Below are the code and all the weights of a small trained network. Each question names an input and a class and asks about switching units off, where a switched-off unit gives its printed mean instead of its output.

import numpy as np


def w(rows, s, z=0):
    codes = np.array(rows[::2]) - 128.0
    scale = np.full(codes.shape[1], s)
    scale[-1] = z or s
    return codes * scale


def norm(h):
    return h / np.sqrt((h * h).mean(-1, keepdims=True) + 1e-5)


def f(y):
    return y / 2 * (1 + np.tanh(0.7978845608 * (y + 0.044715 * y**3)))


def log_softmax(a):
    a = a - a.max(-1, keepdims=True)
    return a - np.log(np.exp(a).sum(-1, keepdims=True))


def net(x, mask):
    res = np.array(x, float).reshape(1, 5) / 4 @ E
    u = 0
    for l in range(3):
        y = f(norm(res) @ A[l][:, :-1].T + A[l][:, -1])
        res = res + np.where(mask[u : u + 10], y, B[l][:, -1]) @ B[l][:, :-1]
        u += 10
    return log_softmax(norm(res)[-1] @ U[:, :-1].T + U[:, -1])


A, B = {}, {}
E = w([
[146,113,115,139,180,109,87,94,123,125,127,136],'x0',
[217,199,79,67,71,76,122,69,144,12,57,127],'x1',
[142,150,138,119,132,120,156,158,129,127,148,131],'x2',
[192,104,164,44,117,145,163,2,86,203,192,134],'x3',
[122,122,35,219,136,106,208,82,109,127,127,111],'x4',
],0.0071)
A[0] = w([
[116,146,172,131,132,111,108,105,125,138,121,60,94],'L0N0',
[166,99,148,151,98,138,77,180,67,132,119,145,129],'L0N1',
[144,131,139,153,89,111,160,132,114,114,151,150,105],'L0N2',
[143,137,111,165,149,133,108,205,138,110,102,127,91],'L0N3',
[159,162,221,117,127,169,78,128,193,101,154,109,1],'L0N4',
[150,115,177,61,121,107,69,177,159,134,104,166,68],'L0N5',
[125,76,76,103,102,139,145,146,125,150,137,198,117],'L0N6',
[181,133,116,75,89,160,141,82,75,177,175,109,106],'L0N7',
[130,119,32,155,122,106,172,120,67,112,166,114,87],'L0N8',
[134,184,128,35,175,151,165,115,171,36,1,168,92],'L0N9',
],0.0064,0.004)
B[0] = w([
[73,197,165,122,183,79,126,161,110,160,184,170,120],'L0N0',
[85,133,54,122,210,127,128,216,136,107,83,96,150],'L0N1',
[160,126,118,50,193,128,98,87,106,117,114,128,127],'L0N2',
[55,67,191,203,34,67,132,128,201,89,143,95,184],'L0N3',
[76,142,168,85,184,171,136,68,134,100,110,151,160],'L0N4',
[110,118,84,97,201,221,246,78,146,107,25,170,203],'L0N5',
[130,82,140,130,165,122,159,81,168,182,187,81,133],'L0N6',
[127,51,167,156,97,46,49,159,199,157,120,203,239],'L0N7',
[95,144,157,84,225,156,249,149,171,149,2,139,203],'L0N8',
[130,141,117,134,138,112,95,131,112,160,187,1,252],'L0N9',
],0.0057,0.0044)
A[1] = w([
[63,83,147,175,187,240,102,199,103,183,246,131,71],'L1N0',
[194,187,152,164,119,144,111,78,126,199,236,254,75],'L1N1',
[116,186,199,65,155,240,52,165,95,130,86,168,4],'L1N2',
[186,112,120,155,149,205,222,81,118,152,111,124,17],'L1N3',
[128,101,200,72,119,95,90,28,141,134,198,233,79],'L1N4',
[93,113,170,54,99,167,29,180,136,103,151,149,72],'L1N5',
[174,239,83,107,51,100,83,68,161,103,119,134,16],'L1N6',
[102,17,59,126,112,63,74,181,233,176,141,113,183],'L1N7',
[109,134,105,185,169,145,164,130,88,167,166,143,25],'L1N8',
[90,191,109,156,142,150,53,232,176,36,104,118,120],'L1N9',
],0.0055,0.0016)
B[1] = w([
[221,60,96,102,165,177,86,200,37,128,64,2,254],'L1N0',
[78,120,152,113,65,104,102,128,140,46,183,132,184],'L1N1',
[200,191,61,74,179,150,121,27,167,15,74,179,180],'L1N2',
[139,147,120,166,113,136,72,90,159,93,47,171,156],'L1N3',
[123,109,112,156,94,111,193,137,126,107,153,154,225],'L1N4',
[150,200,123,121,165,165,146,56,122,183,122,150,179],'L1N5',
[128,84,157,133,155,133,98,205,77,167,79,19,169],'L1N6',
[60,197,74,126,10,110,47,134,55,126,139,182,208],'L1N7',
[145,234,169,131,135,201,189,150,122,40,110,53,154],'L1N8',
[98,90,177,97,120,100,124,97,128,87,188,215,227],'L1N9',
],0.0068,0.0061)
A[2] = w([
[130,139,80,246,116,124,185,99,160,180,57,140,46],'L2N0',
[192,91,140,86,68,125,184,38,107,140,203,126,21],'L2N1',
[188,142,83,84,150,72,99,142,176,146,127,8,181],'L2N2',
[172,182,142,94,122,88,117,130,89,115,87,41,47],'L2N3',
[25,81,141,157,116,52,92,195,154,80,158,254,253],'L2N4',
[83,196,132,111,195,212,140,84,224,147,73,158,193],'L2N5',
[77,154,166,191,124,97,87,210,175,126,110,162,24],'L2N6',
[172,97,127,150,31,91,107,151,181,54,144,206,119],'L2N7',
[94,150,72,200,147,148,236,147,158,128,86,150,151],'L2N8',
[189,69,136,108,56,135,148,101,118,174,169,160,108],'L2N9',
],0.0069,0.0014)
B[2] = w([
[234,142,176,47,215,127,166,80,165,79,83,167,185],'L2N0',
[50,206,86,205,124,97,135,148,135,175,177,184,195],'L2N1',
[101,94,116,108,125,219,116,219,16,163,172,100,188],'L2N2',
[114,31,137,138,125,138,122,201,69,195,127,73,176],'L2N3',
[171,184,160,145,85,70,189,82,126,174,209,166,254],'L2N4',
[192,153,96,113,185,147,211,36,243,118,44,139,203],'L2N5',
[131,114,102,136,47,52,137,63,190,162,149,117,169],'L2N6',
[71,81,150,228,157,135,67,119,111,208,133,160,208],'L2N7',
[109,168,141,1,188,159,87,71,201,130,113,207,193],'L2N8',
[64,178,155,212,65,52,125,148,210,6,104,131,181],'L2N9',
],0.0069,0.0071)
U = w([
[59,161,145,206,35,15,126,110,187,104,213,218,2],'0',
[139,66,111,135,115,220,90,211,40,117,146,2,163],'1',
[186,179,111,48,226,181,184,56,223,67,90,193,203],'2',
],0.0085,0.0007)

Each question gives the input, the list of numbers given to net, and the class t.
The units are the neurons (one row each of A and B). Each row of codes is followed by its name. A weight is (code - 128) times the scale printed after its matrix; where a second scale follows, it is the last column's (A, B and U).
mask holds one flag per neuron, layer by layer. A switched-off neuron (its flag False) gives its mean, the last column of its row in B, instead of its output. The means were averaged over made-up inputs and are rounded, as every weight is.
A unit's drop is (log p(t) with every unit on - log p(t) with that unit switched off) / (log p(t) with every unit on - log p(t) with every unit switched off).
The circuit of an input: a set's keep is (log p(t) with only the set's units on - log p(t) with every unit switched off) / (log p(t) with every unit on - log p(t) with every unit switched off). Starting from the 12 units with the biggest drops (on a tie, the unit counted first), units are removed one at a time, each time the one whose removal leaves the highest keep (on an exact tie, the one counted first), for as long as the keep stays at least 0.8.
units of the circuit, in order: the units of the circuit, biggest drop first
most important unit: the unit with the biggest drop
top k neurons: the k neurons with the biggest drops, biggest first
k most important neurons of layer l: the k neurons of layer l with the biggest drops, biggest first
drop of u: that unit's drop, to one decimal
input [3,8,-3,-4,-7], class 1: most important unit : L0N9
input [7,-6,3,-7,-8], class 2: top 3 neurons : L1N2, L0N5, L0N7
input [6,5,-3,5,1], class 0: top 3 neurons : L1N0, L0N7, L1N4
input [-6,-7,-4,-4,8], class 2: top 4 neurons : L2N8, L0N8, L0N9, L2N0
input [8,-7,-7,8,-7], class 0: units of the circuit, in order : L1N4, L2N9
input [8,-6,-2,2,7], class 2: 2 most important neurons of layer 2 : L2N0, L2N8
input [-1,4,8,-4,-4], class 0: 2 most important neurons of layer 0 : L0N3, L0N9
input [-7,-6,5,5,-6], class 1: top 3 neurons : L1N0, L0N8, L1N9
input [2,-7,1,2,8], class 2: top 4 neurons : L0N8, L0N9, L1N3, L2N8
input [1,-6,5,5,7], class 2: top 2 neurons : L0N8, L0N9
input [-4,-2,-4,-7,-8], class 2: top 2 neurons : L0N5, L1N2
input [-2,6,8,3,6], class 1: top 2 neurons : L1N6, L0N5
input [-8,-6,1,1,-8], class 2: top 2 neurons : L1N2, L0N9
input [3,-5,-2,2,4], class 1: units of the circuit, in order : L1N0
input [-5,1,7,7,-7], class 0: top 2 neurons : L0N7, L1N4
input [5,3,4,-4,0], class 0: top 2 neurons : L1N0, L1N9
input [-3,7,7,7,-3], class 0: 3 most important neurons of layer 0 : L0N7, L0N1, L0N8
input [-1,8,-6,-7,-3], class 1: top 2 neurons : L0N9, L1N6
input [-5,1,-8,-6,8], class 2: 2 most important neurons of layer 0 : L0N8, L0N7
input [6,0,-8,-6,8], class 2: most important unit : L0N8
input [4,-7,8,-6,3], class 1: 2 most important neurons of layer 1 : L1N0, L1N8
input [8,-7,-3,-2,-3], class 1: drop of L1N0 : 1.7
input [2,8,4,6,7], class 1: drop of L1N6 : 0.7
